After every row comes roughly how far along a hidden order it lies, from 0 to 20.
2  17  -1  18  4  -1  0  1  -2  1  3  9  8  -6  -5  -4  -7  -9  7  1  5  -6  -5  -2 : 2
0  7  -3  -4  -5  1  -1  2  -8  -6  -3  -2  -7  3  -1  -1  28  -10  -9  -2  4  13  -4  0 : 9
0  -2  15  4  2  -2  3  -2  -5  3  2  6  -1  -7  -1  0  2  4  -13  -5  -8  10  -1  0 : 5
4  -3  13  1  3  -1  2  -1  -1  2  0  3  3  -4  0  1  13  3  -4  -3  -5  10  0  1 : 5
-3  -6  2  -2  3  3  2  -2  2  -1  7  6  1  0  -1  2  43  -6  -6  0  -1  -19  -1  0 : 11
-2  2  -9  -3  -3  1  0  1  -2  -3  1  1  1  2  0  -1  -10  -5  1  -1  -2  3  -2  -1 : 0
-2  -6  -11  -6  -5  -7  -7  2  -10  8  6  13  7  -9  4  -2  12  -7  0  -2  11  -5  -2  0 : 14
-5  3  6  2  -1  -1  3  -2  -8  5  3  2  -9  -4  -1  0  -15  7  -15  -2  -7  11  -1  0 : 6
-3  -3  6  4  -1  -1  2  1  -8  4  3  4  -7  -7  -2  -1  -10  5  -9  -3  -8  5  -2  0 : 9
1  4  2  -2  -3  2  -1  0  -6  -4  -4  -4  -9  4  0  0  32  -5  -5  -2  6  12  -2  0 : 11
3  16  -6  20  4  0  1  0  -1  3  2  7  5  -3  -5  -4  -12  -7  7  2  6  -3  -5  -1 : 5
1  -1  9  -2  -1  1  -2  1  -7  -5  -5  -4  -4  0  -1  0  40  -7  -4  -2  5  7  -3  0 : 5
1  -1  5  -1  2  -1  0  0  -1  0  -1  -2  1  -2  0  0  12  1  0  0  1  -3  0  0 : 19
-1  -6  17  7  2  0  1  -1  -7  3  -1  -2  -8  -7  -2  1  20  13  -5  -2  -4  2  0  0 : 11
1  -5  17  4  5  8  2  -5  2  2  3  1  -1  2  -1  4  63  4  -4  -1  2  -14  2  1 : 13
1  1  1  -1  -1  1  0  0  -2  -1  -1  -3  -3  1  0  0  6  -4  -3  -1  0  6  0  0 : 1
0  -1  2  1  -1  0  0  0  -1  -1  0  1  2  -1  0  0  -2  2  0  0  0  -3  -1  -1 : 20
2  -2  8  1  2  1  0  -1  0  1  -2  -2  0  0  0  2  12  5  3  0  2  0  1  0 : 19
0  -2  -1  0  0  0  0  0  1  -1  1  0  1  -1  0  0  4  0  1  0  0  -2  0  0 : 8
0  -9  -2  -5  -3  -7  -7  1  -12  9  4  11  5  -10  3  -1  17  -4  2  -2  16  -1  -1  0 : 16
1  -4  6  -2  1  -1  -1  1  -3  -5  -1  0  0  -3  -1  0  17  -5  -1  -1  2  0  -2  0 : 0
-2  5  -6  -1  -3  0  0  1  0  1  1  1  -1  3  1  -1  -9  -2  -1  0  -2  1  0  0 : 17
-3  -3  1  0  2  6  3  -3  2  1  6  5  -1  3  0  2  40  -4  -6  0  -1  -15  0  0 : 8
0  -1  -1  -1  -2  0  -1  1  -1  -3  -1  1  0  0  0  0  0  -5  -2  -1  6  1  -2  0 : 1
-4  -6  0  -3  2  4  2  -1  2  -2  8  7  1  0  -1  1  31  -7  -5  0  -3  -20  -2  0 : 7
1  17  -6  19  2  1  1  0  -1  4  3  9  5  -2  -5  -4  -16  -8  7  2  4  0  -4  -1 : 7
-1  -1  -1  -8  -4  -1  -3  3  -9  -12  2  0  -3  -1  -1  -2  26  -16  -6  -3  3  5  -6  -1 : 9
1  -4  8  1  2  0  0  -1  0  -1  -2  -2  0  -1  -1  1  24  0  1  0  2  -1  1  0 : 7
-4  2  8  3  1  -3  2  -3  -5  0  3  3  -2  -4  -1  0  -6  0  -14  -3  -2  6  0  0 : 5

New part:
-51  -7  3  -4  -4  -13  19  13  5  2  7  8  -6  17  4  -10  7 : 4
12  6  7  3  11  1  -10  9  3  -2  1  3  8  15  12  1  -3 : 18
-4  7  -2  1  1  11  -5  -4  -1  -7  4  -6  -7  -20  -19  -1  5 : 15
11  -1  -1  4  3  3  3  -17  -1  11  -6  0  1  -15  8  -4  2 : 10
-15  6  -6  1  0  9  13  -11  -4  -2  -1  -2  -7  12  -13  3  -1 : 4
6  -6  -7  8  0  -3  -7  1  -3  2  -6  -1  -3  8  11  -2  3 : 17
29  1  5  -3  13  -8  4  5  6  8  0  4  7  -4  14  -7  1 : 10
24  0  2  -3  15  -13  -6  -5  -3  -1  0  0  -4  -11  4  8  -8 : 10
16  1  3  5  -1  10  -13  -19  -3  -7  -3  -4  -1  -27  -13  -17  0 : 12
3  1  6  4  12  -2  -7  -9  2  3  0  4  1  -5  14  -5  3 : 14
10  -1  -1  4  4  17  -11  -20  -6  -5  -5  -5  -1  -1  -3  8  -11 : 13
3  7  2  3  8  3  6  -2  -2  -1  3  0  -3  12  -2  -16  -4 : 6
-6  -3  0  -5  8  -20  1  11  -3  2  0  4  2  10  5  2  8 : 16
6  -6  -8  -1  14  -5  8  8  5  -1  0  -3  -7  42  13  7  -2 : 11
-8  4  -6  8  -11  14  -3  -3  1  -1  -4  -4  -1  -15  -7  -8  9 : 14
32  -7  2  1  8  15  -1  -16  -3  2  -5  -6  2  29  0  -4  -11 : 12
-1  5  -5  0  -3  -17  7  2  -2  3  -1  3  -9  -41  -2  -1  -3 : 0
9  -6  1  -10  6  -13  3  5  -4  1  4  -2  4  21  -1  16  -5 : 16
-15  0  5  3  4  10  8  -24  0  7  7  -2  -10  -25  -9  -1  -4 : 6
-4  -7  -6  -3  -6  -1  12  18  -1  1  -2  1  9  41  6  5  -4 : 10
18  9  6  -4  9  -5  -1  -13  -2  6  -5  5  15  -7  5  -4  4 : 13
-27  -1  -4  2  -5  7  11  -2  -1  -4  -2  1  -6  36  -4  -14  8 : 9
6  0  7  -6  2  1  -9  -4  2  -3  -3  2  8  20  8  -1  -1 : 14
18  2  4  1  15  1  -16  -10  -1  -1  -2  -3  3  -11  1  -10  7 : 20
13  0  11  -4  6  -5  -18  2  -1  -1  5  0  9  -17  -2  -12  0 : 20
26  8  1  -7  9  -15  7  -5  -3  3  -5  5  1  -9  3  2  -7 : 1
15  -3  9  -10  11  0  -6  2  3  0  -2  3  11  38  10  -1  1 : 17
-7  3  -1  4  -2  2  -3  16  2  -6  3  1  5  13  3  4  -4 : 15
6  7  -1  6  6  5  7  -20  -6  -1  -3  -2  -13  -9  -12  1  -9 : 0
-4  2  -6  9  -17  12  -9  -4  -4  0  -4  -3  3  -44  -6  9  -5 : 16
11  3  0  1  2  -8  1  -5  4  6  -5  2  -3  -25  8  -14  7 : 7
15  -4  -4  5  4  5  5  -2  0  6  -4  0  3  23  14  11  -11 : 8
16  1  8  -2  3  2  5  -10  -2  -2  3  2  0  9  -7  -15  -9 : 2
-42  -3  -8  2  2  -9  5  12  3  1  6  -1  -12  6  6  12  13 : 18
44  9  7  8  0  6  -13  -16  -2  -2  -6  2  4  -40  1  -5  -20 : 1
7  -4  -10  -4  -1  -11  12  7  0  8  -4  -2  -1  -4  6  15  2 : 10
-15  2  3  2  0  7  7  -11  0  -2  4  -2  -7  -11  -20  -26  3 : 5
-7  0  4  -5  -8  0  8  -6  -3  6  -3  6  9  -3  0  -3  -3 : 6
-1  -5  3  -2  4  9  -1  6  0  -6  0  -1  6  54  5  8  -6 : 14
36  9  -11  4  3  -2  1  -8  -1  3  -10  -4  0  -22  -1  3  2 : 7
30  4  -1  2  -11  2  4  -5  0  5  -5  0  5  -37  0  3  -11 : 1
12  16  2  4  4  12  -6  -12  1  -2  -2  2  2  -15  2  1  -1 : 9
-5  0  4  8  2  13  -7  -13  -5  -7  8  -6  -14  -7  -15  0  -15 : 12
-3  2  0  -1  11  2  -4  -1  1  3  7  -4  -3  -4  1  23  -4 : 19
24  0  -2  -5  -4  0  -8  7  1  1  0  -5  8  -28  -5  16  -2 : 20
21  -1  11  -5  3  -6  -6  -5  -3  3  -1  5  13  -9  1  -15  -4 : 11
20  3  3  8  16  1  -1  -21  -3  3  1  -1  -9  -4  -4  -19  -1 : 8
